Below is a small trained network, with its code and all its weights. Each question gives an input and a class and asks what happens when units are switched off, that is, made to give their printed mean instead of their output.

import numpy as np


def w(rows, s, z=0):
    codes = np.array(rows[::2]) - 128.0
    scale = np.full(codes.shape[1], s)
    scale[-1] = z or s
    return codes * scale


def f(y):
    return np.maximum(y, 0)


def log_softmax(a):
    a = a - a.max(-1, keepdims=True)
    return a - np.log(np.exp(a).sum(-1, keepdims=True))


def net(x, mask):
    res = np.array(x, float).reshape(1, 4) / 4 @ E
    y = f(res @ A[0][:, :-1].T + A[0][:, -1])
    res = res + np.where(mask, y, B[0][:, -1]) @ B[0][:, :-1]
    return log_softmax(res[-1] @ U[:, :-1].T + U[:, -1])


A, B = {}, {}
E = w([
[141,169,190,176,124,41],'x0',
[83,123,146,208,210,144],'x1',
[140,226,96,2,206,114],'x2',
[123,138,114,145,120,125],'x3',
],0.011)
A[0] = w([
[167,149,177,151,127,39,117],'N0',
[146,114,149,210,109,171,148],'N1',
[122,107,114,149,93,113,118],'N2',
[118,105,37,142,141,174,5],'N3',
[194,175,114,108,19,153,131],'N4',
[125,69,149,135,80,134,163],'N5',
[145,150,221,128,124,59,78],'N6',
[143,123,159,156,111,146,170],'N7',
[118,131,174,164,207,129,115],'N8',
[168,168,127,103,37,118,131],'N9',
[162,64,110,167,141,149,160],'N10',
[128,94,104,88,100,167,67],'N11',
[89,30,159,125,130,113,133],'N12',
[99,114,207,143,107,34,125],'N13',
[119,113,106,191,26,137,94],'N14',
[73,119,135,169,175,180,113],'N15',
[128,188,62,102,215,115,186],'N16',
[118,241,83,105,119,125,244],'N17',
[128,82,84,107,142,245,56],'N18',
[142,105,89,185,198,103,60],'N19',
[238,98,150,85,37,97,136],'N20',
[89,95,108,156,69,118,127],'N21',
[106,72,95,114,109,200,130],'N22',
[84,152,169,171,177,177,116],'N23',
[108,71,134,130,108,125,137],'N24',
[142,142,84,91,199,102,157],'N25',
],0.011,0.0014)
B[0] = w([
[142,253,2,136,100,161,204],'N0',
[117,111,148,72,108,114,211],'N1',
[95,139,133,97,92,142,166],'N2',
[138,184,104,130,114,173,183],'N3',
[173,82,171,164,197,185,207],'N4',
[93,126,141,102,99,82,193],'N5',
[134,149,51,146,107,144,200],'N6',
[125,142,147,73,109,105,167],'N7',
[195,105,160,167,137,174,191],'N8',
[137,81,158,190,195,146,196],'N9',
[103,140,112,123,90,90,186],'N10',
[128,154,73,155,174,171,179],'N11',
[78,107,143,85,93,86,187],'N12',
[128,167,65,91,97,155,206],'N13',
[122,99,166,95,134,93,221],'N14',
[184,119,141,180,162,140,193],'N15',
[138,93,163,69,109,80,246],'N16',
[141,100,193,102,99,108,226],'N17',
[128,208,41,142,129,142,220],'N18',
[178,106,151,138,139,147,176],'N19',
[197,96,152,196,187,159,221],'N20',
[139,139,171,83,101,128,189],'N21',
[112,153,95,155,82,104,201],'N22',
[198,46,156,162,175,196,191],'N23',
[97,114,147,102,87,58,172],'N24',
[92,143,175,46,127,110,213],'N25',
],0.0082,0.011)
U = w([
[73,112,207,37,99,94,197],'0',
[166,52,175,215,209,223,3],'1',
[96,224,10,132,109,177,139],'2',
],0.011,0.00023)

Each question gives the input, the list of numbers given to net, and the class t.
The units are the neurons (one row each of A and B). Each row of codes is followed by its name. A weight is (code - 128) times the scale printed after its matrix; where a second scale follows, it is the last column's (A, B and U).
mask holds one flag per neuron, in row order. A switched-off neuron (its flag False) gives its mean, the last column of its row in B, instead of its output. The means were averaged over made-up inputs and are rounded, as every weight is.
A unit's drop is (log p(t) with every unit on - log p(t) with that unit switched off) / (log p(t) with every unit on - log p(t) with every unit switched off).
unit that matters most: the unit with the biggest drop
k most important neurons: the k neurons with the biggest drops, biggest first
drop when u is switched off: that unit's drop, to one decimal
input [2,-7,-4,-7], class 1: unit that matters most -> N20
input [-4,-1,-4,1], class 0: 4 most important neurons -> (N0; N14; N6; N13)
input [2,-6,-4,8], class 1: 2 most important neurons -> (N20; N4)
input [8,-6,3,7], class 2: 4 most important neurons -> (N0; N6; N13; N23)
input [7,6,-5,-1], class 2: 2 most important neurons -> (N0; N13)
input [3,3,-3,-5], class 0: 3 most important neurons -> (N20; N18; N4)
input [3,4,-4,4], class 0: 3 most important neurons -> (N20; N1; N4)
input [8,-7,-2,-6], class 2: 4 most important neurons -> (N0; N13; N6; N23)
input [7,-8,-7,-2], class 1: 3 most important neurons -> (N20; N4; N9)
input [-5,8,6,1], class 1: 3 most important neurons -> (N23; N15; N8)
input [-3,-7,-6,0], class 1: 3 most important neurons -> (N20; N4; N9)
input [5,2,-5,-3], class 0: 3 most important neurons -> (N18; N1; N14)
input [8,7,-3,-6], class 2: 3 most important neurons -> (N0; N13; N6)
input [6,-5,-1,1], class 2: unit that matters most -> N0
input [5,4,-2,-2], class 2: drop when N20 is switched off -> 0.2
input [2,-5,-3,-8], class 1: drop when N20 is switched off -> 0.4
input [-3,-8,-5,1], class 1: drop when N4 is switched off -> 0.1
input [2,1,-8,8], class 0: drop when N0 is switched off -> 0.0
